z597: [ 94 157 140 111]
z190: [168 135 168 127]
z890: [134 166  91  91]
z297: [120 128 177 127]
z494: [152 158  95  86]
z229: [149 108  99 160]
z119: [170 149 161  96]
z168: [152 158 133  86]
z613: [175 151 151  90]
z630: [137 109 176 156]
z483: [134 166 176 150]
z330: [128 158  95  86]
key -> tag
[169] -> z508
[152] -> z978
[137] -> z755
[167] -> z369
[168] -> z772
[136] -> z881
join z190 1:  -> z772
again z890:  -> [91]
[120 128 177 127] -> z297

z569: [128 115 128 124 136 132 122 115 152 122 113 125 152 119 133 118 151 120
 167 132 157 156 155 153 146 153  95 124 149 104 149 123 117 125 136 139
 160 130 144 142 159 100 130 102 125]
z140: [153 123 136 152 157 115 149 146 104 133 155 156 132 119 125 142 117 139
 102 113 125 122 124 120 151 128 124 152 130 159 125 153 128 115 130 160
 100 137 167 144  95 118 132 149 123]
z556: [151 144 115 104 137 139 146 118 113 153 115 156 125 125 157 153 100 160
 159 125 128 122 167 155 142 152 130 132 132 124 136 128 149 149 123 124
 102 122  95 117 119 120 152 130 133]
perm: [130 133 151 144 115 104 137 139 146 118 113 153 115 156 125 125 157 153
 100 160 159 125 128 122 167 155 142 152 130 132 132 124 136 128 149 149
 123 124 102 122  95 117 119 120 152] -> z556
key -> tag
[119] -> z609
[130] -> z462
[95] -> z816
[96] -> z362
[159] -> z522
[158] -> z658
join z140 41:  -> z816
perm: [104 133 155 156 132 119 125 142 117 139 102 113 125 122 124 120 151 128
 124 152 130 159 125 153 128 115 130 160 100 137 167 144  95 118 132 149
 123 153 123 136 152 157 115 149 146] -> z140
perm: [124 136 128 149 149 123 124 102 122  95 117 119 120 152 130 133 151 144
 115 104 137 139 146 118 113 153 115 156 125 125 157 153 100 160 159 125
 128 122 167 155 142 152 130 132 132] -> z556
perm: [122 167 123 124 149 132 152 153 120 130 128 125 142 102 125 119 157 100
 159 149 118 125 133 104 128 153 113 152 136 115 117 137 124 144 122 155
 156  95 139 132 115 146 151 130 160] -> z556
perm: [125 157 153 100 160 159 125 128 122 167 155 142 152 130 132 132 124 136
 128 149 149 123 124 102 122  95 117 119 120 152 130 133 151 144 115 104
 137 139 146 118 113 153 115 156 125] -> z556
[157 153 100 160 159 125 128 122 167] -> z556

z531: [142 130 140 164 121 114 150 120 167 171 134  97 152 147  74 129 111 134]
z684: [150 103 107 142 117 134 165 127 132 168 153 116 135 134 164 118 125 119]
z902: [113 175  95 155 139  98 136 146  88 163 113 147 111  97 129 152 134  74]
z466: [120 127 153 168 134 107 142 132 117 165 103 148 134 140 131 153 105 124]
z403: [ 94 184 108 150 145  82 143 145 105 129 116 144 114 105 144 164 131 102]
z868: [128 164 129 134 157  97 128 157 134 138 114 151 112 121 139 187 134  78]
[103 107 142 117 134 165 127 132 168 153] -> z684
[164 131 102] -> z403
[147 111  97 129 152 134  74] -> z902

z910: [152 122 145 123 102 128 143 130 147 169  91 148 132  92  97 150 115 102
 153 163 141 162 113 127]
z870: [102 102 153 148 162  91 141 129 147 123 152  92 122 128 132  97 145 163
 115 113 127 143 169 150]
z299: [132  92 100 150 115 128 161 158  92 137 131 111 132  92  99 150 115 102
 153 163 141 162 113 127]
perm: [143 169 141  97 147 132 130 122 152 115 128 113 148 102 127 163 153 123
 162 102 150  92 145  91] -> z910
perm: [ 91  92  97 102 102 113 115 122 123 127 128 130 132 141 143 145 147 148
 150 152 153 162 163 169] -> z910
[147 123 152  92 122 128] -> z870
tags:
[160] -> z426
[162] -> z624
[159] -> z714
[141] -> z692
[161] -> z408
[158] -> z866
join z299 7:  -> z408
[122 128 132  97 145 163 115 113 127 143 169 150] -> z870

z956: [153 142 127 124 134 109 131 139 138 103 148 125 130 141 108 136 122]
z672: [140 145 114 146 137 114  99 141 139 123 145 110 140 133 120 128 124]
z602: [128 155 142 143  91 112 117 151 124 129 120 157 117 134 137 140 138]
z254: [146 124 115 125 164 128 129 124 142 109 147 124 124 143 119 153 140]
z745: [151 142 127 124 134 109 131 139 138 103 148 125 130 140 126 151 143]
z731: [128 155 142 143  91 112 117 151 124 129 150 122 124 144 114 151 135]
z181: [123 143 152 135  99 132 141 142 122 148 119 142 139 123 139 112 122]
z635: [121 129 116 126 154 120 125 121 141 106 148 121 125 142 114 147 133]
z500: [128 155 142 143  91 112 117 151 124 139 127 125 146 121 126 103 110]
z251: [117 112 148 115 126 154 164 117 121 144 112 154 120 127 148 134 141]
again z602:  -> [117]
key -> tag
[125] -> z314
[126] -> z156
[141] -> z782
[139] -> z674
[136] -> z615
[137] -> z637
[138] -> z158
join z181 15:  -> z674
again z745:  -> [151]
again z254:  -> [124]
[151 142 127 124 134 109 131 139 138 103 148 125 130 140 126 151 143] -> z745
[ 99 132 141] -> z181
[126 154 120 125 121 141 106 148 121 125 142] -> z635

z461: [ 98 151 134 103  97 155 163 164]
z783: [105 105 144 105 160  99 103 135]
z191: [134  97 164 155 103  98 151 164]
[103  98] -> z191
perm: [103  98 155 134  97 164 164 151] -> z191
perm: [164 163 155  97 103 134 151  98] -> z461
[134  97 164 155 103  98] -> z191
again z783:  -> [105]

z795: [104 144 123 129 113]
z122: [104 144 154 127 134]
z759: [154 134 143 104 127]
Table of tags by key:
[142] -> z197
[123] -> z51
[124] -> z23
[128] -> z236
[143] -> z527
[127] -> z578
join z759 3:  -> z527
[154 134 143 104 127] -> z759
[104 144 123 129 113] -> z795
perm: [154 127 144 134 104] -> z122

z893: [124 113 131 118 137 101]
z982: [126 136 120 131 129 119]
z221: [138 113 136 118 141 156]
z84: [136 134 134 116 117  83]
z78: [132 134 125 147 138 147]
z228: [130 131 119 120 136 126]
z125: [119 128 128 133 126 145]
z392: [125 119 131 121 123 125]
z616: [121 128 116 134 146 125]
z947: [123 124 126 123 139 151]
z218: [121 130 119 131 136 126]
perm: [126 136 131 119 130 121] -> z218
perm: [119 120 126 130 131 136] -> z228

